Below is a small trained network, with its code and all its weights. Each question gives an input and a target symbol and asks what happens when units are switched off, that is, made to give their printed mean instead of their output.

import numpy as np


def w(rows, s, z=0):
    codes = np.array(rows[::2]) - 128.0
    scale = np.full(codes.shape[1], s)
    scale[-1] = z or s
    return codes * scale


def f(y):
    return y / 2 * (1 + np.tanh(0.7978845608 * (y + 0.044715 * y**3)))


def softmax(a):
    e = np.exp(a - a.max(-1, keepdims=True))
    return e / e.sum(-1, keepdims=True)


def log_softmax(a):
    a = a - a.max(-1, keepdims=True)
    return a - np.log(np.exp(a).sum(-1, keepdims=True))


def net(x, mask):
    ids = ['αβγδεζηλμξπσφψω'.index(c) for c in x.split()]
    T = len(ids)
    res = E[ids] + P[:T]
    r = res
    for j in range(2):
        rows = slice(2 * j, 2 * j + 2)
        q, k, v = (r @ M[0][rows].T for M in (Q, K, V))
        z = softmax(np.where(np.tri(T) > 0, q @ k.T / 2**0.5, -1e9)) @ v
        o = O[0][rows]
        res = res + np.where(mask[j], z, o[:, -1]) @ o[:, :-1]
    y = f(res @ A[0][:, :-1].T + A[0][:, -1])
    res = res + np.where(mask[2:10], y, B[0][:, -1]) @ B[0][:, :-1]
    return log_softmax(res[-1] @ U[:, :-1].T + U[:, -1])


Q, K, V, O, A, B = {}, {}, {}, {}, {}, {}
E = w([
[73,8,126],'α',
[150,127,113],'β',
[160,120,113],'γ',
[65,61,28],'δ',
[189,90,98],'ε',
[236,132,211],'ζ',
[120,156,138],'η',
[190,218,128],'λ',
[4,175,126],'μ',
[77,218,35],'ξ',
[168,130,105],'π',
[134,20,208],'σ',
[111,15,125],'φ',
[202,84,100],'ψ',
[234,40,213],'ω',
],0.013)
P = w([
[191,24,104],'0',
[169,48,104],'1',
[179,61,119],'2',
[225,8,125],'3',
[191,46,159],'4',
[192,31,134],'5',
[162,4,147],'6',
[200,25,122],'7',
],0.0021)
Q[0] = w([
[225,251,76],'head 1',
[1,189,185],'head 1',
[29,126,11],'head 2',
[127,190,114],'head 2',
],0.0085)
K[0] = w([
[148,216,122],'head 1',
[176,121,25],'head 1',
[162,45,2],'head 2',
[213,207,138],'head 2',
],0.0091)
V[0] = w([
[72,39,132],'head 1',
[123,41,217],'head 1',
[110,55,77],'head 2',
[10,153,96],'head 2',
],0.012)
O[0] = w([
[2,139,138,182],'head 1',
[125,50,222,169],'head 1',
[9,145,120,254],'head 2',
[97,50,42,11],'head 2',
],0.0061,0.0025)
A[0] = w([
[219,168,186,165],'neuron 1',
[147,110,221,165],'neuron 2',
[79,189,50,234],'neuron 3',
[198,208,159,53],'neuron 4',
[199,212,2,254],'neuron 5',
[161,157,184,173],'neuron 6',
[79,177,121,143],'neuron 7',
[137,71,214,190],'neuron 8',
],0.0093,0.0042)
B[0] = w([
[182,104,1,185],'neuron 1',
[180,203,92,184],'neuron 2',
[199,86,174,206],'neuron 3',
[7,12,38,158],'neuron 4',
[138,102,185,247],'neuron 5',
[106,150,36,160],'neuron 6',
[181,86,131,150],'neuron 7',
[107,235,92,201],'neuron 8',
],0.0072,0.011)
U = w([
[88,254,193,149],'α',
[118,171,82,3],'β',
[109,148,152,55],'γ',
[67,149,152,210],'δ',
[118,149,142,85],'ε',
[125,105,159,159],'ζ',
[124,67,106,252],'η',
[113,152,139,7],'λ',
[79,43,131,61],'μ',
[98,115,174,167],'ξ',
[32,137,136,130],'π',
[156,240,146,55],'σ',
[117,141,152,20],'φ',
[114,150,139,23],'ψ',
[213,92,236,207],'ω',
],0.0094,0.0041)

Each question gives the input, a string of symbols that net reads in full, and the target symbol t.
The units are the heads (2 rows each of Q, K, V and O) and the neurons (one row each of A and B). Each row of codes is followed by its name. A weight is (code - 128) times the scale printed after its matrix; where a second scale follows, it is the last column's (O, A, B and U).
mask holds one flag per unit, heads first, then neurons. A switched-off unit (its flag False) gives its mean, the last column of its rows in O or B, instead of its output. The means were averaged over made-up inputs and are rounded, as every weight is.
A unit's drop is (log p(t) with every unit on - log p(t) with that unit switched off) / (log p(t) with every unit on - log p(t) with every unit switched off).
The circuit of an input: a set's keep is (log p(t) with only the set's units on - log p(t) with every unit switched off) / (log p(t) with every unit on - log p(t) with every unit switched off). Starting from all 10 units, units are removed one at a time, each time the one whose removal leaves the highest keep (on an exact tie, the one counted first), for as long as the keep stays at least 0.8.
units of the circuit, in order: the units of the circuit, biggest drop first
unit that matters most: the unit with the biggest drop
top k neurons: the k neurons with the biggest drops, biggest first
which heads matter: for each layer, one digit per head in row order, 1 if its drop is at least 0.15 and else 0, layers parted by /
drop when u is switched off: that unit's drop, to one decimal
input ω λ ω ξ ψ γ φ λ, target η: top 3 neurons : neuron 4; neuron 1; neuron 8
input ω ξ ξ ξ σ, target α: which heads matter : 10
input ξ π ξ δ ξ λ, target η: units of the circuit, in order : neuron 4; head 1; neuron 1; neuron 8
input ξ ξ γ, target ω: which heads matter : 11
input ξ δ ξ λ ξ ε η η, target ω: unit that matters most : head 1
input ψ β ε ξ, target ω: which heads matter : 00
input λ ω ψ ζ, target β: which heads matter : 01
input ξ ω α, target π: which heads matter : 11
input α φ γ δ, target μ: top 2 neurons : neuron 8; neuron 2
input η γ σ δ, target μ: drop when head 2 is switched off : 0.6
input φ ξ ε ξ, target ω: drop when neuron 1 is switched off : 0.0
input ω ψ σ, target α: drop when neuron 8 is switched off : 0.3
